Below are the code and all the weights of a small trained network. Each question names an input and a class and asks about switching units off, where a switched-off unit gives its printed mean instead of its output.

import numpy as np


def w(rows, s, z=0):
    codes = np.array(rows[::2]) - 128.0
    scale = np.full(codes.shape[1], s)
    scale[-1] = z or s
    return codes * scale


def norm(h):
    return h / np.sqrt((h * h).mean(-1, keepdims=True) + 1e-5)


def f(y):
    return y / 2 * (1 + np.tanh(0.7978845608 * (y + 0.044715 * y**3)))


def log_softmax(a):
    a = a - a.max(-1, keepdims=True)
    return a - np.log(np.exp(a).sum(-1, keepdims=True))


def net(x, mask):
    res = np.array(x, float).reshape(1, 5) / 4 @ E
    u = 0
    for l in range(3):
        y = f(norm(res) @ A[l][:, :-1].T + A[l][:, -1])
        res = res + np.where(mask[u : u + 10], y, B[l][:, -1]) @ B[l][:, :-1]
        u += 10
    return log_softmax(norm(res)[-1] @ U[:, :-1].T + U[:, -1])


A, B = {}, {}
E = w([
[51,127,82],'x0',
[169,255,68],'x1',
[125,207,212],'x2',
[251,82,18],'x3',
[31,120,93],'x4',
],0.003)
A[0] = w([
[254,132,164,110],'L0N0',
[34,176,111,49],'L0N1',
[218,149,102,2],'L0N2',
[124,39,85,228],'L0N3',
[122,70,41,101],'L0N4',
[163,221,169,121],'L0N5',
[160,155,106,123],'L0N6',
[96,171,142,71],'L0N7',
[224,150,100,51],'L0N8',
[124,100,166,160],'L0N9',
],0.0083,0.0029)
B[0] = w([
[65,201,214,220],'L0N0',
[45,129,45,165],'L0N1',
[111,174,86,160],'L0N2',
[175,7,125,254],'L0N3',
[253,63,69,200],'L0N4',
[179,91,195,194],'L0N5',
[188,144,100,149],'L0N6',
[102,92,81,128],'L0N7',
[132,230,97,185],'L0N8',
[118,95,206,155],'L0N9',
],0.005,0.0034)
A[1] = w([
[42,218,113,99],'L1N0',
[198,160,129,88],'L1N1',
[75,167,107,133],'L1N2',
[158,151,110,119],'L1N3',
[209,181,85,90],'L1N4',
[167,202,2,4],'L1N5',
[68,216,64,144],'L1N6',
[203,144,199,136],'L1N7',
[187,74,63,37],'L1N8',
[110,156,69,125],'L1N9',
],0.0083,0.0035)
B[1] = w([
[147,84,70,218],'L1N0',
[92,175,90,175],'L1N1',
[123,213,72,156],'L1N2',
[131,157,103,147],'L1N3',
[131,211,94,232],'L1N4',
[166,189,254,228],'L1N5',
[107,171,85,235],'L1N6',
[165,198,220,255],'L1N7',
[196,90,72,209],'L1N8',
[99,216,173,152],'L1N9',
],0.006,0.0021)
A[2] = w([
[68,21,194,119],'L2N0',
[131,158,149,72],'L2N1',
[101,50,43,71],'L2N2',
[22,208,206,81],'L2N3',
[118,86,45,80],'L2N4',
[163,133,46,120],'L2N5',
[173,199,255,5],'L2N6',
[16,41,124,14],'L2N7',
[158,21,93,125],'L2N8',
[61,219,61,132],'L2N9',
],0.0054,0.0024)
B[2] = w([
[65,163,129,241],'L2N0',
[172,130,135,111],'L2N1',
[233,151,135,166],'L2N2',
[220,130,110,250],'L2N3',
[170,135,160,132],'L2N4',
[122,93,137,169],'L2N5',
[179,75,162,247],'L2N6',
[136,104,162,150],'L2N7',
[119,127,91,233],'L2N8',
[2,70,26,247],'L2N9',
],0.0061,0.0014)
U = w([
[9,151,6,140],'0',
[143,155,226,143],'1',
[200,36,41,165],'2',
[88,150,108,2],'3',
[149,236,92,172],'4',
[27,44,168,141],'5',
[159,106,171,85],'6',
],0.014,0.0081)

Each question gives the input, the list of numbers given to net, and the class t.
The units are the neurons (one row each of A and B). Each row of codes is followed by its name. A weight is (code - 128) times the scale printed after its matrix; where a second scale follows, it is the last column's (A, B and U).
mask holds one flag per neuron, layer by layer. A switched-off neuron (its flag False) gives its mean, the last column of its row in B, instead of its output. The means were averaged over made-up inputs and are rounded, as every weight is.
A unit's drop is (log p(t) with every unit on - log p(t) with that unit switched off) / (log p(t) with every unit on - log p(t) with every unit switched off).
The circuit of an input: a set's keep is (log p(t) with only the set's units on - log p(t) with every unit switched off) / (log p(t) with every unit on - log p(t) with every unit switched off). Starting from the 12 units with the biggest drops (on a tie, the unit counted first), units are removed one at a time, each time the one whose removal leaves the highest keep (on an exact tie, the one counted first), for as long as the keep stays at least 0.8.
units of the circuit, in order: the units of the circuit, biggest drop first
top k neurons: the k neurons with the biggest drops, biggest first
k most important neurons of layer l: the k neurons of layer l with the biggest drops, biggest first
drop of u: that unit's drop, to one decimal
input [8,2,-7,-2,7], class 2: units of the circuit, in order -> L0N4; L2N2
input [7,7,4,-1,4], class 0: units of the circuit, in order -> L2N9
input [1,5,-5,0,8], class 2: top 3 neurons -> L0N4; L0N0; L0N8
input [8,6,4,2,0], class 0: top 2 neurons -> L2N9; L0N3
input [-3,7,-5,7,4], class 4: top 3 neurons -> L1N5; L0N8; L1N4
input [-8,1,-4,2,-2], class 4: 2 most important neurons of layer 0 -> L0N8; L0N2
input [0,0,-1,8,-5], class 4: 2 most important neurons of layer 1 -> L1N4; L1N1
input [5,-4,7,0,6], class 0: 3 most important neurons of layer 0 -> L0N1; L0N3; L0N5
input [3,-4,-5,-2,4], class 2: drop of L2N2 -> 0.2
input [6,6,-8,-6,-6], class 0: drop of L2N9 -> 0.3
input [8,5,-8,0,7], class 2: drop of L0N4 -> 0.6
input [-7,2,-5,6,-7], class 4: 2 most important neurons of layer 1 -> L1N4; L1N1
input [7,8,-5,-6,-4], class 0: drop of L2N9 -> 0.2
